Each name stands for a flat space through zero: a line, a plane or more. A row that begins with a name and a colon came from that space; any other row is followed by the name of the space it lies nearest, among the names in its block.
z539-z366: [ 23   2 -18 -10  -6 -12   6  15   6 -25 -15 -17   4  -2  13  19 -10  16
 -20  -6   1  13 -14   8   7   5 -24  13  18  10  -6 -24  -4   6  13   3
 -23  23   6 -19   2  -2   0  -5  -6 -14 -13  13 -26  -7   0  -3 -14   6
  -4  -7   0   1  -6 -17 -12 -11   5  21   8  27  26]
z178-z921: [ 13  17 -50 -10  -5   8  12   3  10  11  28  27  15  -7   5   3   9   0
  15   6   0  -1 -21  14  -4  15   1  -3 -26 -15  -9  15 -10  -8  27   6
  13 -12  11   4  -4  -2  23 -30  -6   6   4 -14  -6  -5   0  -6   9  14
  -2   7  10  10  14  15  11   4  12  -1   5 -13  13]
z764-z903: [ -5 -27  -8   4 -18  31 -17  25  11  -6  10   3  -5  46   3 -30 -21 -27
  -2  13 -35   1 -13  -7  11   4   8  -1  -7  24  15 -45 -29   0   5 -26
 -10  24   2  30   2  40 -35 -21  -6  32 -21  29 -31  -6 -30  -6  15  -7
  41   8   7 -21  -2  -2  -2 -33 -28  24 -64 -12 -35]
z961-z48: [ -8  -3 -18 -10   0 -14 -20  -3 -15   9   0   9   8   0  -9   3   3  -7
 -14 -16   3 -18  12 -12   4  -7  13  16  21 -22 -20 -16   4  -7  12   6
 -20   1  -8   8  20 -13 -17   3  -1 -16 -16   3 -20  -2 -10  18  11  11
  14 -17  -8   9 -14  21  -2  20  -2   4  10 -25  -5]
z535-z620: [-16 -20 -17 -15  -5 -10   2  -6  -4  19   1   8  15   3  17   3  15   8
 -23   1   4  -2   5 -18  -1   2 -20  17 -17   7 -18  -6  18 -11  -4  33
  31  22   1  -1  -8  18 -10  -1  21   2  -3   2   6  13   6  -4  20   5
   1 -15  14   1   7 -14  -4   9 -12  14  -5   1  -2]
z736-z496: [  6   0   0 -27  23  14  16  -5 -12 -15 -23 -25  15  -3  28  12  -4  -6
  11  30  20  22 -17  -4  24   2  -8 -31  15  -5 -10  19 -19   2 -11  28
   3  10  -4  -8  -5  31 -15 -22  20 -22  16  13   8  10  18   3   9  18
 -11  -2  10 -57  14   8 -19   5 -12  -5  -8  26   5]
z178-z921: [ 16   5  -8   8  10  -6 -10  -8   7   1  -4  17 -19  -6  -2  10   8 -31
  17  12 -22 -77  40  -9 -25  16  -2  12   8  -5   8 -16 -24  14  10 -13
   1  20 -43 -13  10   6  42   5 -14 -40  -7  16   7 -24  -9  18   1  -2
   1 -17  42  27  22  14   9   2  -7  -5 -30  -3  -7]
[-33  16  14  14  -4  14 -13  -2 -13  -3  29 -22  14  -4 -17  -7   0  -7
 -14 -15  21   0   5  21 -27   2 -11   0 -38  -9 -25  -5   6 -28  14  -7
   9 -15  15 -17 -17  -3 -38   8  -4  -2 -35  35 -21 -22 -11  13 -31   1
   0 -13  10   7  35   9  14   2  12  15  21  38   9] | z736-z496
z690-z322: [ 16  -7  27  11   8 -30  11 -17 -15 -45  -7  17  -6  -5   3  -6   6  14
  -3  18 -11 -25  -6   1   6   5   6 -38  14   3   7 -18  -2  -8  -8   0
  25 -10  -7  12   8  12  11   1  -5   2  29  23 -16   5  19  32   3   8
 -32 -18 -16 -26   5 -11 -16  43 -12 -27   8  22  -4]
z764-z903: [  7  -6  25  11   2 -29 -15 -14  -8 -28 -10  -5   6  -8  13   7  10  23
  12  11  17   7  12   1  10  20  -5 -17 -12   2   2  15  19  -5   1  31
  -2 -24   4 -28  -3  12   0   9  -8  -8   6 -25  14  -4  17   4  -8  11
 -10 -10  -4   4 -17  -7   7   5   2  -2   5  15  12]
[  0  -9   0   0 -10 -12  -2  -5  14   4  -7   6 -39   4 -24  10  16  -5
 -11  10 -15  13  -9  10  13   5  -5 -26   9 -26   2  13 -11 -11  -1 -16
   8 -11  -6   5 -18   4  23   5  18  -1  39 -11   4  11  -4  11 -19  12
 -31  -7 -11  -1 -18   9 -12  -8  16  17 -33 -11  15] | z178-z921
z404-z448: [ -7  -1  13  25 -22  37  15  -1  -2  -3  17 -19  25  -7  10 -28 -16 -19
  -2  28  -3  14  18   1  12 -14  18 -39   5  28  20 -14  22 -12  41   2
 -15  15  -8   4  -5  17 -29   0   9 -10   0  -5   8 -13  -9   1   6  37
  14 -19  12  29 -15   6   4  22   8 -14  10 -15  19]
z404-z448: [ 13 -42  -1   3   0  -8  11  -9  -1 -18   2  20   8  -2  16 -44 -10 -23
 -22  20  15   2  12   2   1 -16  22   5  -4  -9  14 -18   3  -6  -9   0
 -12 -20 -16  18  -2 -17  -1  -8  -8   9  -1 -14  -3   4   2   5  -4  20
  13  -9 -13   6  27  -7   0   3  33 -28   2 -30  17]
z535-z620: [-25   7  20   1  15   0 -24 -10 -29   6  -5 -29  35  22   0  -9   5  -5
 -22  -7   1  13   7 -22   5  10 -24   3 -19  15 -19  -1 -12   0  13  29
  19   6  -8   1  13 -10 -15  27  21  -5  24  -5  15  12  -9  -9 -19  14
   3   8   5  28  35  -1   5  19 -39  44  10 -31  -9]
[ 15 -11  -7 -10   4 -23  -5  -7  -3  30 -21   4   8 -32  11   7  -3  -9
 -24 -21  11  -8   0   6  16   8 -31   7  12  -9   1   5 -16   9 -20   2
 -18  17   5   4   3  -8  -2  -9   1   6   5  -5 -12  -4   5   0   2 -10
   1   8  -8  -6   5  -4  -2 -12   7   2 -25   0   2] | z404-z448
[ -4  -7 -10 -17 -17 -14  -5   1 -17 -15 -13   9  -6  -9   4  -2  -2 -23
 -14 -10  -5   6 -10 -21 -16  10  16  10  13 -24  13   4  -6   3 -45 -10
 -15 -31  -8  -4  -7   0  26 -20  -2   8 -16 -13  -2  -6  10  14  -9  -3
  -6 -10  -1   6  -1   1  -9  -8   1  14  -1 -28   1] | z404-z448
[-18   1   7  17  -4  -3  13   1 -11  -5  -6   3  15  -2  -3   7  18   6
  11 -28   2 -21 -16 -19  14  -5  -2  16  -2  -2   3 -18  -8 -14   0 -22
   4   2  -2  -3  -9  15  -2   8  16   4 -21  16  10  -5  -2  12  -7 -14
  -4  -1  -8  -3  23  -3 -26  17  -7  27  10  -5 -19] | z690-z322
z260-z189: [ 11   7   3   6   4  -3  -9   2  10   8  -7  -3   7 -13  -5  -6  -8  13
  -5  -4   8 -10   0 -13   8  -9  -4  -6  24  18 -13   8  -6  -8  -9   4
  13  -7  16  -1  10   4   2   5  -9   8   0   0  -6 -20   2  17   4  11
 -22  -7 -15  -9 -22   8  13  -5   7   2  18  14  12]
[ -4  -4   9  -3  15 -15   3 -20   6  10  -7  -6 -16 -42   2  11  16  11
   5   7  10  16   7 -19  -7   0 -10  -6  11 -13   7  29  29  10 -11  19
   7 -16  -4 -20  11  -7  -4   5  13 -12  12 -20  28   9   5  -3 -17  -7
 -13 -11 -10  -1   9   3 -12  12  15 -13  26  -9  22] | z764-z903
